Below are the code and all the weights of a small trained network. Each question names an input and a class and asks about switching units off, where a switched-off unit gives its printed mean instead of its output.

import numpy as np


def w(rows, s, z=0):
    codes = np.array(rows[::2]) - 128.0
    scale = np.full(codes.shape[1], s)
    scale[-1] = z or s
    return codes * scale


def norm(h):
    return h / np.sqrt((h * h).mean(-1, keepdims=True) + 1e-5)


def f(y):
    return np.maximum(y, 0)


def log_softmax(a):
    a = a - a.max(-1, keepdims=True)
    return a - np.log(np.exp(a).sum(-1, keepdims=True))


def net(x, mask):
    res = np.array(x, float).reshape(1, 8) / 4 @ E
    u = 0
    for l in range(2):
        y = f(norm(res) @ A[l][:, :-1].T + A[l][:, -1])
        res = res + np.where(mask[u : u + 12], y, B[l][:, -1]) @ B[l][:, :-1]
        u += 12
    return log_softmax(norm(res)[-1] @ U[:, :-1].T + U[:, -1])


A, B = {}, {}
E = w([
[146,152,137,164,118,218,125,109,25,74],'x0',
[128,128,124,120,129,124,118,126,122,121],'x1',
[131,130,131,125,128,127,124,129,125,126],'x2',
[18,98,160,170,34,109,88,150,84,159],'x3',
[108,98,3,198,110,152,75,128,184,167],'x4',
[78,96,119,98,187,169,133,252,120,101],'x5',
[155,142,151,95,88,181,119,150,151,153],'x6',
[168,48,118,96,95,112,167,117,104,103],'x7',
],0.0044)
A[0] = w([
[111,114,164,132,96,91,133,148,168,157,210],'L0N1',
[131,145,86,148,121,160,21,126,177,101,134],'L0N2',
[124,145,151,119,120,74,166,101,172,133,163],'L0N3',
[100,136,135,181,194,77,143,112,113,107,65],'L0N4',
[143,135,162,74,85,94,171,131,100,95,127],'L0N5',
[117,254,126,144,108,100,63,65,168,123,103],'L0N6',
[153,120,116,119,95,200,108,104,116,83,132],'L0N7',
[186,143,103,109,144,121,164,118,209,108,173],'L0N8',
[88,111,110,128,37,115,108,160,97,149,166],'L0N9',
[94,222,234,122,191,110,84,129,139,135,159],'L0N10',
[157,24,120,82,84,111,171,110,112,85,3],'L0N11',
[134,75,145,113,145,134,139,197,128,131,147],'L0N12',
],0.0072,0.0019)
B[0] = w([
[77,103,132,24,90,142,73,121,124,100,208],'L0N1',
[147,117,158,137,48,122,167,192,128,56,217],'L0N2',
[153,70,117,52,109,114,63,145,123,97,202],'L0N3',
[106,16,86,165,167,139,253,87,169,152,176],'L0N4',
[174,88,151,231,81,112,116,137,162,83,220],'L0N5',
[145,108,107,101,167,134,148,190,69,195,219],'L0N6',
[66,119,144,80,147,122,123,103,200,146,195],'L0N7',
[39,203,173,139,110,78,77,89,129,108,233],'L0N8',
[119,228,176,168,198,108,139,74,177,126,242],'L0N9',
[151,108,97,147,33,130,200,185,129,103,253],'L0N10',
[92,225,39,143,76,161,246,206,120,234,202],'L0N11',
[166,140,178,150,154,104,47,116,115,181,212],'L0N12',
],0.0053,0.0046)
A[1] = w([
[55,106,171,99,60,139,88,130,91,158,35],'L1N1',
[129,101,13,199,90,169,3,112,177,130,2],'L1N2',
[101,76,133,156,220,155,74,217,131,105,89],'L1N3',
[108,137,129,148,126,253,156,73,47,82,118],'L1N4',
[181,143,125,157,102,162,91,91,68,117,136],'L1N5',
[206,198,97,130,158,107,148,140,137,80,181],'L1N6',
[143,178,138,119,73,121,136,154,147,146,175],'L1N7',
[116,142,188,162,90,186,56,146,198,134,231],'L1N8',
[204,101,97,121,67,98,93,9,82,215,127],'L1N9',
[192,170,88,61,187,158,134,115,177,92,65],'L1N10',
[90,17,144,163,192,83,177,64,125,124,112],'L1N11',
[182,178,195,39,96,196,76,111,162,111,59],'L1N12',
],0.0067,0.0015)
B[1] = w([
[118,180,137,167,157,144,117,66,131,107,215],'L1N1',
[173,92,217,114,66,111,182,149,113,65,204],'L1N2',
[194,155,141,99,132,141,116,114,63,183,217],'L1N3',
[107,98,79,53,110,48,65,136,221,158,207],'L1N4',
[139,89,158,60,128,104,115,145,134,139,162],'L1N5',
[87,153,154,167,72,144,134,134,118,141,194],'L1N6',
[124,89,58,142,164,172,151,136,119,110,239],'L1N7',
[150,122,99,104,165,105,166,94,112,119,253],'L1N8',
[133,155,153,114,214,180,101,207,69,145,211],'L1N9',
[1,155,190,168,116,118,116,61,89,148,170],'L1N10',
[181,127,79,154,171,204,99,91,163,100,187],'L1N11',
[164,81,82,188,156,124,109,108,140,117,202],'L1N12',
],0.0082,0.0049)
U = w([
[167,80,226,129,49,97,186,149,115,16,132],'0',
[25,193,211,194,144,107,101,14,124,121,119],'1',
[169,127,176,77,204,144,64,188,27,232,99],'2',
[89,69,101,2,116,55,28,126,210,142,121],'3',
[87,142,41,146,70,138,197,192,115,206,107],'4',
[135,110,88,130,164,114,144,104,119,99,255],'5',
[162,72,49,179,184,149,128,68,146,107,81],'6',
],0.0082,0.0041)

Each question gives the input, the list of numbers given to net, and the class t.
The units are the neurons (one row each of A and B). Each row of codes is followed by its name. A weight is (code - 128) times the scale printed after its matrix; where a second scale follows, it is the last column's (A, B and U).
mask holds one flag per neuron, layer by layer. A switched-off neuron (its flag False) gives its mean, the last column of its row in B, instead of its output. The means were averaged over made-up inputs and are rounded, as every weight is.
A unit's drop is (log p(t) with every unit on - log p(t) with that unit switched off) / (log p(t) with every unit on - log p(t) with every unit switched off).
The circuit of an input: a set's keep is (log p(t) with only the set's units on - log p(t) with every unit switched off) / (log p(t) with every unit on - log p(t) with every unit switched off). Starting from the 12 units with the biggest drops (on a tie, the unit counted first), units are removed one at a time, each time the one whose removal leaves the highest keep (on an exact tie, the one counted first), for as long as the keep stays at least 0.8.
units of the circuit, in order: the units of the circuit, biggest drop first
k most important neurons: the k neurons with the biggest drops, biggest first
top k neurons in layer l: the k neurons of layer l with the biggest drops, biggest first
input [-4,7,-2,0,4,4,-3,5], class 4: top 3 neurons in layer 0 -> L0N11; L0N5; L0N3
input [-5,-6,-3,-7,-7,1,0,-7], class 0: units of the circuit, in order -> L0N10
input [-4,-3,3,5,-2,8,-2,7], class 2: 2 most important neurons -> L0N12; L0N10
input [7,0,5,-7,-1,-8,2,-8], class 2: 4 most important neurons -> L0N6; L0N9; L1N9; L1N5
input [8,-3,-7,-6,6,6,0,-6], class 3: 3 most important neurons -> L1N4; L0N9; L0N5
input [-5,-1,5,-6,4,-5,6,-7], class 4: units of the circuit, in order -> L0N6; L0N2; L1N6
input [7,8,5,3,6,-1,1,5], class 3: 2 most important neurons -> L1N4; L0N5
input [3,3,-2,-7,-1,-8,-1,6], class 2: 2 most important neurons -> L1N9; L0N9
input [-6,1,-1,-4,-6,-6,-8,-4], class 6: units of the circuit, in order -> L0N4; L1N11
input [2,-7,8,0,1,5,7,-6], class 5: 2 most important neurons -> L0N11; L1N8
input [-6,-8,-4,0,-6,5,-8,4], class 6: units of the circuit, in order -> L1N11; L0N4
input [-6,6,2,-8,7,-2,2,-7], class 1: 3 most important neurons -> L1N10; L0N5; L0N10
input [-7,-6,2,-2,-6,-8,-3,1], class 2: 2 most important neurons -> L1N9; L0N6
input [2,8,-8,-5,5,-1,3,-8], class 4: units of the circuit, in order -> L0N6; L0N2; L1N6
input [7,0,-8,-7,5,-2,-1,8], class 4: units of the circuit, in order -> L0N11
input [8,-8,-5,-8,-7,8,-1,-7], class 1: 4 most important neurons -> L1N10; L1N6; L0N6; L1N9
input [8,8,-7,1,-6,-1,-8,-7], class 3: top 2 neurons in layer 0 -> L0N11; L0N2
input [2,-3,-7,-5,-4,7,-8,-4], class 6: top 2 neurons in layer 0 -> L0N4; L0N11
input [8,-5,-5,6,0,7,-2,0], class 3: top 2 neurons in layer 0 -> L0N6; L0N8
input [-6,8,-1,0,2,7,-7,6], class 2: 4 most important neurons -> L0N12; L1N3; L0N10; L1N4
input [-5,-7,5,1,7,8,4,-8], class 2: units of the circuit, in order -> L1N3
input [0,1,4,7,0,7,2,4], class 1: 2 most important neurons -> L1N1; L0N9
input [7,2,4,-7,1,-5,-1,-1], class 1: top 2 neurons in layer 1 -> L1N10; L1N6
